Below are the code and all the weights of a small trained network. Each question names an input and a class and asks about switching units off, where a switched-off unit gives its printed mean instead of its output.

import numpy as np


def w(rows, s, z=0):
    codes = np.array(rows[::2]) - 128.0
    scale = np.full(codes.shape[1], s)
    scale[-1] = z or s
    return codes * scale


def f(y):
    return np.maximum(y, 0)


def log_softmax(a):
    a = a - a.max(-1, keepdims=True)
    return a - np.log(np.exp(a).sum(-1, keepdims=True))


def net(x, mask):
    res = np.array(x, float).reshape(1, 3) / 4 @ E
    y = f(res @ A[0][:, :-1].T + A[0][:, -1])
    res = res + np.where(mask, y, B[0][:, -1]) @ B[0][:, :-1]
    return log_softmax(res[-1] @ U[:, :-1].T + U[:, -1])


A, B = {}, {}
E = w([
[221,223,81],'x0',
[120,76,3],'x1',
[230,46,160],'x2',
],0.0049)
A[0] = w([
[119,94,72,169],'n1',
[133,160,204,66],'n2',
[104,135,204,131],'n3',
[244,244,74,30],'n4',
[175,86,146,101],'n5',
[133,156,196,73],'n6',
[180,96,139,114],'n7',
[201,64,149,58],'n8',
[4,2,185,44],'n9',
[124,85,26,53],'n10',
[67,64,162,57],'n11',
[129,167,204,78],'n12',
[162,171,113,108],'n13',
[134,171,238,48],'n14',
[91,95,139,89],'n15',
[148,177,185,120],'n16',
[139,135,125,255],'n17',
[205,67,154,48],'n18',
[184,76,151,103],'n19',
[38,199,101,49],'n20',
[208,66,153,73],'n21',
[138,167,226,66],'n22',
[113,86,48,79],'n23',
[2,234,102,37],'n24',
[172,90,144,101],'n25',
[166,99,139,83],'n26',
[116,82,28,77],'n27',
[123,78,18,47],'n28',
[126,106,75,81],'n29',
[125,114,104,106],'n30',
[217,231,91,60],'n31',
[109,144,122,105],'n32',
[74,67,153,57],'n33',
],0.011,0.0057)
B[0] = w([
[157,139,185,194],'n1',
[180,143,94,156],'n2',
[175,128,158,177],'n3',
[111,32,40,217],'n4',
[98,155,115,160],'n5',
[174,141,96,153],'n6',
[98,150,121,164],'n7',
[95,174,69,165],'n8',
[105,24,72,211],'n9',
[202,145,87,169],'n10',
[124,79,74,160],'n11',
[180,147,110,161],'n12',
[120,98,124,162],'n13',
[207,150,79,170],'n14',
[121,111,97,145],'n15',
[171,130,155,177],'n16',
[99,121,253,255],'n17',
[99,177,58,164],'n18',
[90,160,119,169],'n19',
[88,183,62,171],'n20',
[88,176,83,174],'n21',
[198,146,101,170],'n22',
[184,146,111,167],'n23',
[62,207,56,195],'n24',
[102,153,115,156],'n25',
[116,149,101,143],'n26',
[196,149,115,179],'n27',
[207,146,89,173],'n28',
[164,136,108,147],'n29',
[142,131,115,137],'n30',
[113,50,84,205],'n31',
[123,137,118,135],'n32',
[122,87,74,154],'n33',
],0.062,0.0058)
U = w([
[103,75,76,126],'0',
[219,206,105,91],'1',
[48,254,74,107],'2',
[94,152,206,251],'3',
[115,172,120,42],'4',
],0.0078,0.011)

Each question gives the input, the list of numbers given to net, and the class t.
The units are the neurons (one row each of A and B). Each row of codes is followed by its name. A weight is (code - 128) times the scale printed after its matrix; where a second scale follows, it is the last column's (A, B and U).
mask holds one flag per neuron, in row order. A switched-off neuron (its flag False) gives its mean, the last column of its row in B, instead of its output. The means were averaged over made-up inputs and are rounded, as every weight is.
A unit's drop is (log p(t) with every unit on - log p(t) with that unit switched off) / (log p(t) with every unit on - log p(t) with every unit switched off).
The circuit of an input: a set's keep is (log p(t) with only the set's units on - log p(t) with every unit switched off) / (log p(t) with every unit on - log p(t) with every unit switched off). Starting from the 12 units with the biggest drops (on a tie, the unit counted first), units are removed one at a time, each time the one whose removal leaves the highest keep (on an exact tie, the one counted first), for as long as the keep stays at least 0.8.
units of the circuit, in order: the units of the circuit, biggest drop first
top k neurons: the k neurons with the biggest drops, biggest first
drop of u: that unit's drop, to one decimal
input [-5,-3,-8], class 2: units of the circuit, in order -> [n24]
input [7,8,0], class 1: top 2 neurons -> [n28 n27]
input [8,-7,8], class 0: top 3 neurons -> [n4 n31 n24]
input [7,-6,-2], class 0: top 2 neurons -> [n4 n31]
input [-7,-8,-1], class 1: top 4 neurons -> [n14 n22 n4 n3]
input [-2,7,7], class 1: top 3 neurons -> [n28 n27 n10]
input [8,-4,-6], class 0: drop of n4 -> 0.4
input [-4,3,8], class 2: drop of n19 -> 0.0
input [8,-7,-6], class 0: drop of n4 -> 3.8
input [8,-6,6], class 0: top 2 neurons -> [n4 n31]
input [0,2,-4], class 2: top 2 neurons -> [n24 n20]
